Below is a small trained network, with its code and all its weights. Each question gives an input and a class and asks what happens when units are switched off, that is, made to give their printed mean instead of their output.

import numpy as np


def w(rows, s, z=0):
    codes = np.array(rows[::2]) - 128.0
    scale = np.full(codes.shape[1], s)
    scale[-1] = z or s
    return codes * scale


def f(y):
    return np.maximum(y, 0)


def log_softmax(a):
    a = a - a.max(-1, keepdims=True)
    return a - np.log(np.exp(a).sum(-1, keepdims=True))


def net(x, mask):
    res = np.array(x, float).reshape(1, 4) / 4 @ E
    y = f(res @ A[0][:, :-1].T + A[0][:, -1])
    res = res + np.where(mask, y, B[0][:, -1]) @ B[0][:, :-1]
    return log_softmax(res[-1] @ U[:, :-1].T + U[:, -1])


A, B = {}, {}
E = w([
[191,220,111,11,165,205,81,159,215,83],'x0',
[86,225,45,194,224,20,177,112,199,169],'x1',
[171,117,64,114,173,111,11,218,46,237],'x2',
[253,120,134,217,146,218,202,100,163,235],'x3',
],0.0061)
A[0] = w([
[93,46,157,184,126,75,164,93,60,163,54],'N1',
[124,161,191,153,96,170,218,30,196,68,90],'N2',
[253,111,133,212,154,193,194,111,171,208,91],'N3',
[68,200,68,155,182,41,135,138,169,129,54],'N4',
[161,118,54,102,181,115,58,226,46,214,60],'N5',
[205,140,130,186,136,179,165,103,160,184,49],'N6',
[106,130,189,138,99,150,206,72,208,67,133],'N7',
[233,120,148,206,140,199,187,103,168,216,58],'N8',
[96,183,69,164,231,61,174,111,176,154,27],'N9',
[99,54,147,232,92,78,146,90,72,179,108],'N10',
[97,189,50,189,185,44,148,107,194,161,51],'N11',
[177,49,215,78,35,205,95,118,46,103,82],'N12',
[85,72,136,204,89,77,168,107,58,170,150],'N13',
[107,137,205,147,91,158,222,54,197,47,17],'N14',
[195,128,80,141,172,137,69,191,63,214,69],'N15',
[124,35,210,76,44,219,104,158,68,104,2],'N16',
[98,201,33,186,207,63,166,92,198,173,73],'N17',
[2,130,123,44,124,25,73,153,97,51,107],'N18',
[50,69,145,192,102,68,143,99,47,140,100],'N19',
[197,219,118,22,189,205,79,161,247,98,97],'N20',
[167,111,76,127,156,146,66,181,56,197,27],'N21',
],0.0054,0.0016)
B[0] = w([
[171,206,102,40,70,210,125,83,147,147,205],'N1',
[69,99,93,118,161,118,157,111,82,137,227],'N2',
[115,152,110,170,96,91,79,225,91,18,233],'N3',
[170,82,188,135,132,162,191,197,130,148,224],'N4',
[56,101,87,109,164,128,174,101,65,146,231],'N5',
[129,149,130,156,88,114,102,189,98,55,192],'N6',
[50,91,72,102,183,120,193,86,56,136,217],'N7',
[113,160,128,172,94,75,80,226,92,20,224],'N8',
[161,78,193,117,130,179,185,176,154,184,223],'N9',
[171,204,79,47,71,220,107,81,142,150,224],'N10',
[160,77,187,125,124,176,193,170,147,170,231],'N11',
[166,73,185,140,136,172,202,175,161,185,241],'N12',
[160,161,91,64,78,176,128,103,142,140,221],'N13',
[47,86,84,118,194,115,196,75,58,155,221],'N14',
[44,98,90,114,170,108,171,96,62,125,212],'N15',
[163,77,203,140,138,176,208,176,153,182,227],'N16',
[167,87,173,123,134,177,191,173,137,157,244],'N17',
[134,156,135,176,68,111,89,245,105,2,249],'N18',
[165,182,96,71,88,184,111,102,131,120,217],'N19',
[176,196,61,5,74,225,135,51,164,174,255],'N20',
[43,83,94,113,192,105,194,101,70,144,198],'N21',
],0.0065,0.0067)
U = w([
[170,65,248,134,139,150,161,162,153,190,108],'0',
[33,94,70,123,186,116,146,86,80,143,110],'1',
[182,223,80,84,84,165,119,80,152,151,113],'2',
[121,154,138,160,98,104,104,195,112,31,133],'3',
[142,126,127,145,136,115,110,99,151,143,246],'4',
[140,133,157,171,144,89,70,73,149,135,95],'5',
[133,138,150,148,138,70,105,84,156,142,102],'6',
[134,137,150,169,135,90,90,90,153,136,102],'7',
],0.012)

Each question gives the input, the list of numbers given to net, and the class t.
The units are the neurons (one row each of A and B). Each row of codes is followed by its name. A weight is (code - 128) times the scale printed after its matrix; where a second scale follows, it is the last column's (A, B and U).
mask holds one flag per neuron, in row order. A switched-off neuron (its flag False) gives its mean, the last column of its row in B, instead of its output. The means were averaged over made-up inputs and are rounded, as every weight is.
A unit's drop is (log p(t) with every unit on - log p(t) with that unit switched off) / (log p(t) with every unit on - log p(t) with every unit switched off).
The circuit of an input: a set's keep is (log p(t) with only the set's units on - log p(t) with every unit switched off) / (log p(t) with every unit on - log p(t) with every unit switched off). Starting from the 12 units with the biggest drops (on a tie, the unit counted first), units are removed one at a time, each time the one whose removal leaves the highest keep (on an exact tie, the one counted first), for as long as the keep stays at least 0.8.
units of the circuit, in order: the units of the circuit, biggest drop first
unit that matters most: the unit with the biggest drop
top k neurons: the k neurons with the biggest drops, biggest first
drop of u: that unit's drop, to one decimal
input [-1,3,-1,-6], class 3: units of the circuit, in order -> (N18)
input [-8,4,-7,7], class 2: top 4 neurons -> (N10 N1 N13 N19)
input [7,-7,8,5], class 1: units of the circuit, in order -> (N15 N21)
input [-7,6,1,7], class 2: top 4 neurons -> (N10 N1 N13 N18)
input [-5,4,-1,2], class 2: units of the circuit, in order -> (N10 N1)
input [5,-6,5,-4], class 0: top 2 neurons -> (N16 N12)
input [-5,-4,-8,-5], class 1: top 2 neurons -> (N14 N7)
input [-7,3,-6,0], class 2: top 2 neurons -> (N10 N1)
input [-6,5,8,8], class 1: top 4 neurons -> (N15 N21 N5 N18)
input [-3,0,-1,-6], class 3: top 2 neurons -> (N18 N20)
input [-1,-4,-7,6], class 1: top 4 neurons -> (N14 N7 N2 N18)
input [2,5,5,8], class 3: top 2 neurons -> (N3 N8)
input [-3,6,7,-8], class 3: top 3 neurons -> (N18 N14 N7)
input [-3,-8,6,-8], class 0: units of the circuit, in order -> (N16)
input [-2,0,-7,7], class 1: top 4 neurons -> (N14 N7 N2 N18)
input [-3,-7,2,-7], class 0: top 3 neurons -> (N16 N12 N3)
input [-8,8,1,-5], class 0: top 3 neurons -> (N4 N11 N9)
input [6,-2,7,0], class 1: drop of N21 -> 0.2
input [-8,4,3,3], class 2: drop of N10 -> 0.1
input [3,-2,-6,8], class 3: drop of N8 -> 0.4
input [-8,7,6,-2], class 2: unit that matters most -> N10
input [4,5,-3,8], class 3: drop of N3 -> 0.4
